Below are the code and all the weights of a small trained network. Each question names an input and a target symbol and asks about switching units off, where a switched-off unit gives its printed mean instead of its output.

import numpy as np


def w(rows, s, z=0):
    codes = np.array(rows[::2]) - 128.0
    scale = np.full(codes.shape[1], s)
    scale[-1] = z or s
    return codes * scale


def norm(h):
    return h / np.sqrt((h * h).mean(-1, keepdims=True) + 1e-5)


def f(y):
    return np.maximum(y, 0)


def softmax(a):
    e = np.exp(a - a.max(-1, keepdims=True))
    return e / e.sum(-1, keepdims=True)


def log_softmax(a):
    a = a - a.max(-1, keepdims=True)
    return a - np.log(np.exp(a).sum(-1, keepdims=True))


def net(x, mask):
    ids = ['ΓΔΘΞΣΦΨαβμπ'.index(c) for c in x.split()]
    T = len(ids)
    res = E[ids] + P[:T]
    u = 0
    for l in range(2):
        q, k, v = (norm(res) @ M[l].T for M in (Q, K, V))
        z = softmax(np.where(np.tri(T) > 0, q @ k.T / 4**0.5, -1e9)) @ v
        res = res + np.where(mask[u], z, O[l][:, -1]) @ O[l][:, :-1]
        u += 1
        y = f(norm(res) @ A[l][:, :-1].T + A[l][:, -1])
        res = res + np.where(mask[u : u + 4], y, B[l][:, -1]) @ B[l][:, :-1]
        u += 4
    return log_softmax(norm(res)[-1] @ U[:, :-1].T + U[:, -1])


Q, K, V, O, A, B = {}, {}, {}, {}, {}, {}
E = w([
[205,156,7,215,80,57,95],'Γ',
[99,192,166,249,108,131,136],'Δ',
[127,76,116,67,184,113,237],'Θ',
[71,210,109,91,9,125,141],'Ξ',
[60,140,200,87,173,149,154],'Σ',
[200,122,202,75,183,129,175],'Φ',
[118,163,96,79,188,156,160],'Ψ',
[143,158,78,166,213,60,198],'α',
[151,160,155,99,184,153,151],'β',
[107,247,173,153,102,161,115],'μ',
[86,70,130,154,179,143,62],'π',
],0.012)
P = w([
[170,77,102,174,82,255,128],'0',
[169,67,104,164,138,199,153],'1',
[168,83,89,160,139,173,144],'2',
[157,98,106,139,147,157,139],'3',
[149,113,122,129,152,130,128],'4',
[137,124,125,125,153,113,122],'5',
[124,134,136,109,151,97,108],'6',
[107,145,139,105,153,79,102],'7',
[101,166,148,100,155,68,90],'8',
[86,166,144,89,151,49,93],'9',
[84,168,156,82,152,33,80],'10',
],0.0079)
Q[0] = w([
[142,124,85,36,179,184,103],'L0H1',
[10,125,14,187,28,163,99],'L0H1',
[108,216,97,88,150,3,59],'L0H1',
[102,181,157,125,217,23,183],'L0H1',
],0.0072)
K[0] = w([
[134,139,119,171,187,86,131],'L0H1',
[190,49,135,126,54,175,207],'L0H1',
[119,150,200,170,123,1,108],'L0H1',
[88,117,151,34,154,36,91],'L0H1',
],0.007)
V[0] = w([
[138,67,181,193,94,95,97],'L0H1',
[80,142,156,127,43,132,254],'L0H1',
[1,115,68,112,161,172,107],'L0H1',
[144,172,89,142,135,176,165],'L0H1',
],0.0074)
O[0] = w([
[73,162,250,226,223,160,106,56],'L0H1',
[9,109,215,135,87,196,147,3],'L0H1',
[104,193,39,136,120,228,119,75],'L0H1',
[242,219,179,201,3,123,90,175],'L0H1',
],0.0069,0.0028)
A[0] = w([
[146,175,203,38,117,110,127,158],'L0N1',
[82,160,253,178,104,162,55,246],'L0N2',
[82,201,140,139,94,104,53,108],'L0N3',
[169,125,87,167,36,94,39,43],'L0N4',
],0.0062,0.0013)
B[0] = w([
[112,145,185,84,250,227,149,254],'L0N1',
[86,125,122,99,208,85,137,196],'L0N2',
[77,128,106,160,36,33,67,165],'L0N3',
[3,135,164,133,168,102,99,184],'L0N4',
],0.0064,0.0037)
Q[1] = w([
[118,93,89,251,32,254,179],'L1H1',
[150,37,142,165,127,103,198],'L1H1',
[129,47,93,77,120,132,163],'L1H1',
[75,153,207,116,189,28,152],'L1H1',
],0.0065)
K[1] = w([
[195,87,172,211,44,254,100],'L1H1',
[136,145,126,170,141,157,220],'L1H1',
[103,132,93,157,62,114,65],'L1H1',
[86,109,27,40,215,87,76],'L1H1',
],0.0054)
V[1] = w([
[142,225,112,154,87,36,245],'L1H1',
[64,92,159,193,64,103,114],'L1H1',
[100,75,1,74,113,64,99],'L1H1',
[80,243,121,132,212,86,127],'L1H1',
],0.0074)
O[1] = w([
[94,63,242,144,73,141,254,124],'L1H1',
[120,232,120,226,224,105,151,2],'L1H1',
[170,87,133,226,179,219,107,95],'L1H1',
[213,201,152,151,19,140,168,170],'L1H1',
],0.0069,0.0049)
A[1] = w([
[2,76,91,175,26,66,92,8],'L1N1',
[195,142,168,95,89,79,31,78],'L1N2',
[203,80,88,128,152,130,135,183],'L1N3',
[73,112,127,138,25,59,163,190],'L1N4',
],0.008,0.0012)
B[1] = w([
[159,181,109,147,238,192,60,191],'L1N1',
[2,193,79,169,127,141,54,233],'L1N2',
[228,143,150,193,75,47,133,254],'L1N3',
[157,64,200,104,113,181,104,202],'L1N4',
],0.0085,0.0052)
U = w([
[62,234,122,162,105,94,198,85],'Γ',
[108,174,174,164,60,189,151,93],'Δ',
[191,156,73,131,38,179,83,74],'Θ',
[133,171,33,117,48,206,151,2],'Ξ',
[167,24,123,191,94,209,153,207],'Σ',
[139,104,138,85,113,33,72,228],'Φ',
[72,119,61,96,155,189,164,7],'Ψ',
[152,177,56,198,180,91,128,214],'α',
[140,140,171,255,97,81,185,23],'β',
[110,184,160,223,201,153,183,42],'μ',
[131,77,115,94,244,102,103,194],'π',
],0.0084,0.0034)

Each question gives the input, a string of symbols that net reads in full, and the target symbol t.
The units are the heads (4 rows each of Q, K, V and O) and the neurons (one row each of A and B). Each row of codes is followed by its name. A weight is (code - 128) times the scale printed after its matrix; where a second scale follows, it is the last column's (O, A, B and U).
mask holds one flag per unit, layer by layer, with each layer's heads first. A switched-off unit (its flag False) gives its mean, the last column of its rows in O or B, instead of its output. The means were averaged over made-up inputs and are rounded, as every weight is.
A unit's drop is (log p(t) with every unit on - log p(t) with that unit switched off) / (log p(t) with every unit on - log p(t) with every unit switched off).
The circuit of an input: a set's keep is (log p(t) with only the set's units on - log p(t) with every unit switched off) / (log p(t) with every unit on - log p(t) with every unit switched off). Starting from all 10 units, units are removed one at a time, each time the one whose removal leaves the highest keep (on an exact tie, the one counted first), for as long as the keep stays at least 0.8.
circuit, biggest first: the units of the circuit, biggest drop first
k most important neurons: the k neurons with the biggest drops, biggest first
k most important neurons of layer l: the k neurons of layer l with the biggest drops, biggest first
drop when u is switched off: that unit's drop, to one decimal
input β Φ Φ, target Φ: circuit, biggest first => [L1H1; L0H1]
input Θ Φ Φ Φ π Φ Γ α Δ α, target β: most important neuron of layer 0 => [L0N1]
input Φ π Δ, target α: 2 most important neurons of layer 0 => [L0N2; L0N1]
input Φ Θ Φ Ψ Θ Σ β π Φ π Ψ, target α: circuit, biggest first => [L0H1; L1H1; L0N1]
input Φ Ψ Θ Φ Φ Γ, target π: circuit, biggest first => [L1N1; L0N4; L1H1; L0H1]
input μ Ψ Φ Φ μ Σ Φ Φ π, target α: circuit, biggest first => [L1H1; L0H1; L0N1]
input Φ π π Φ, target α: circuit, biggest first => [L0H1; L1N3]
input Γ Φ Φ β, target Φ: circuit, biggest first => [L1H1; L0H1]
input Φ Φ Θ Φ Γ, target π: 4 most important neurons => [L0N4; L1N1; L1N4; L1N3]
input Δ Φ Σ μ, target Γ: 2 most important neurons of layer 0 => [L0N2; L0N1]
input Φ Φ Ξ μ Σ Φ β π Ξ β, target α: 3 most important neurons of layer 0 => [L0N3; L0N4; L0N1]
input Γ Φ Θ Φ Θ Δ, target π: 2 most important neurons => [L1N1; L0N2]
input Ξ Δ π Θ, target α: circuit, biggest first => [L1H1; L0H1]
input β Ψ Ψ Φ, target Θ: circuit, biggest first => [L0H1]
input Φ π α Ξ Φ π Φ Θ π π β, target α: 2 most important neurons of layer 1 => [L1N4; L1N3]
input π π Θ, target α: drop when L1H1 is switched off => 0.3
input Φ Φ Θ, target Φ: drop when L1H1 is switched off => 0.5
input π Φ π Φ Φ α α, target Σ: drop when L1N1 is switched off => 0.0
